Below are the code and all the weights of a small trained network. Each question names an input and a class and asks about switching units off, where a switched-off unit gives its printed mean instead of its output.

import numpy as np


def w(rows, s, z=0):
    codes = np.array(rows[::2]) - 128.0
    scale = np.full(codes.shape[1], s)
    scale[-1] = z or s
    return codes * scale


def f(y):
    return np.maximum(y, 0)


def log_softmax(a):
    a = a - a.max(-1, keepdims=True)
    return a - np.log(np.exp(a).sum(-1, keepdims=True))


def net(x, mask):
    res = np.array(x, float).reshape(1, 6) / 4 @ E
    y = f(res @ A[0][:, :-1].T + A[0][:, -1])
    res = res + np.where(mask, y, B[0][:, -1]) @ B[0][:, :-1]
    return log_softmax(res[-1] @ U[:, :-1].T + U[:, -1])


A, B = {}, {}
E = w([
[94,111,95,148,178,78,145,155],'x0',
[123,127,144,140,130,147,141,119],'x1',
[210,130,95,255,48,96,174,154],'x2',
[196,208,157,69,205,135,203,205],'x3',
[127,175,136,112,109,137,123,89],'x4',
[178,169,220,208,178,82,14,48],'x5',
],0.011)
A[0] = w([
[189,209,187,164,127,150,177,212,14],'n0',
[51,50,141,112,101,205,59,104,223],'n1',
[135,144,140,62,165,177,164,217,108],'n2',
[150,125,177,227,95,73,83,119,35],'n3',
[106,133,131,82,133,136,197,115,111],'n4',
[180,132,94,204,91,134,182,191,255],'n5',
[121,218,118,2,163,219,145,146,197],'n6',
[171,147,227,146,239,120,38,125,112],'n7',
],0.0081,0.0022)
B[0] = w([
[2,180,76,71,135,176,146,137,197],'n0',
[95,147,63,123,142,173,157,185,237],'n1',
[165,116,230,151,214,91,179,82,202],'n2',
[185,69,182,214,191,116,127,56,219],'n3',
[185,161,107,53,181,85,152,102,171],'n4',
[121,214,51,119,101,110,160,74,228],'n5',
[135,104,126,141,194,66,156,163,231],'n6',
[89,139,14,66,42,102,115,139,248],'n7',
],0.009,0.012)
U = w([
[116,181,124,78,92,126,140,173,237],'0',
[121,178,97,117,80,135,119,106,187],'1',
[223,157,253,146,146,99,134,94,5],'2',
],0.012,0.0015)

Each question gives the input, the list of numbers given to net, and the class t.
The units are the neurons (one row each of A and B). Each row of codes is followed by its name. A weight is (code - 128) times the scale printed after its matrix; where a second scale follows, it is the last column's (A, B and U).
mask holds one flag per neuron, in row order. A switched-off neuron (its flag False) gives its mean, the last column of its row in B, instead of its output. The means were averaged over made-up inputs and are rounded, as every weight is.
A unit's drop is (log p(t) with every unit on - log p(t) with that unit switched off) / (log p(t) with every unit on - log p(t) with every unit switched off).
The circuit of an input: a set's keep is (log p(t) with only the set's units on - log p(t) with every unit switched off) / (log p(t) with every unit on - log p(t) with every unit switched off). Starting from all 8 units, units are removed one at a time, each time the one whose removal leaves the highest keep (on an exact tie, the one counted first), for as long as the keep stays at least 0.8.
circuit, biggest first: the units of the circuit, biggest drop first
k most important neurons: the k neurons with the biggest drops, biggest first
drop when u is switched off: that unit's drop, to one decimal
input [3,-5,8,-4,2,3], class 2: circuit, biggest first => [n3]
input [2,8,0,2,-3,-3], class 2: circuit, biggest first => [n7, n2]
input [-3,4,-5,-8,-1,0], class 0: circuit, biggest first => [n1, n3]
input [6,-3,-1,2,0,0], class 2: circuit, biggest first => [n7, n1]
input [-3,0,6,1,-6,5], class 1: 4 most important neurons => [n0, n2, n5, n7]
input [4,-6,1,-6,-4,7], class 2: 2 most important neurons => [n3, n0]
input [-7,5,3,8,-4,3], class 1: 2 most important neurons => [n5, n1]
input [-2,-1,-6,1,2,8], class 0: 2 most important neurons => [n7, n5]
input [-1,-6,-7,-7,3,-1], class 0: 2 most important neurons => [n1, n3]
input [2,-2,-7,7,2,-4], class 2: drop when n2 is switched off => 0.2
input [-7,6,-3,7,-1,4], class 0: drop when n7 is switched off => 0.8
input [-7,-6,-2,0,8,7], class 1: drop when n7 is switched off => 3.7
input [-2,8,-3,-4,8,8], class 1: drop when n7 is switched off => 3.5
input [4,-4,8,0,-3,-8], class 1: circuit, biggest first => [n5]
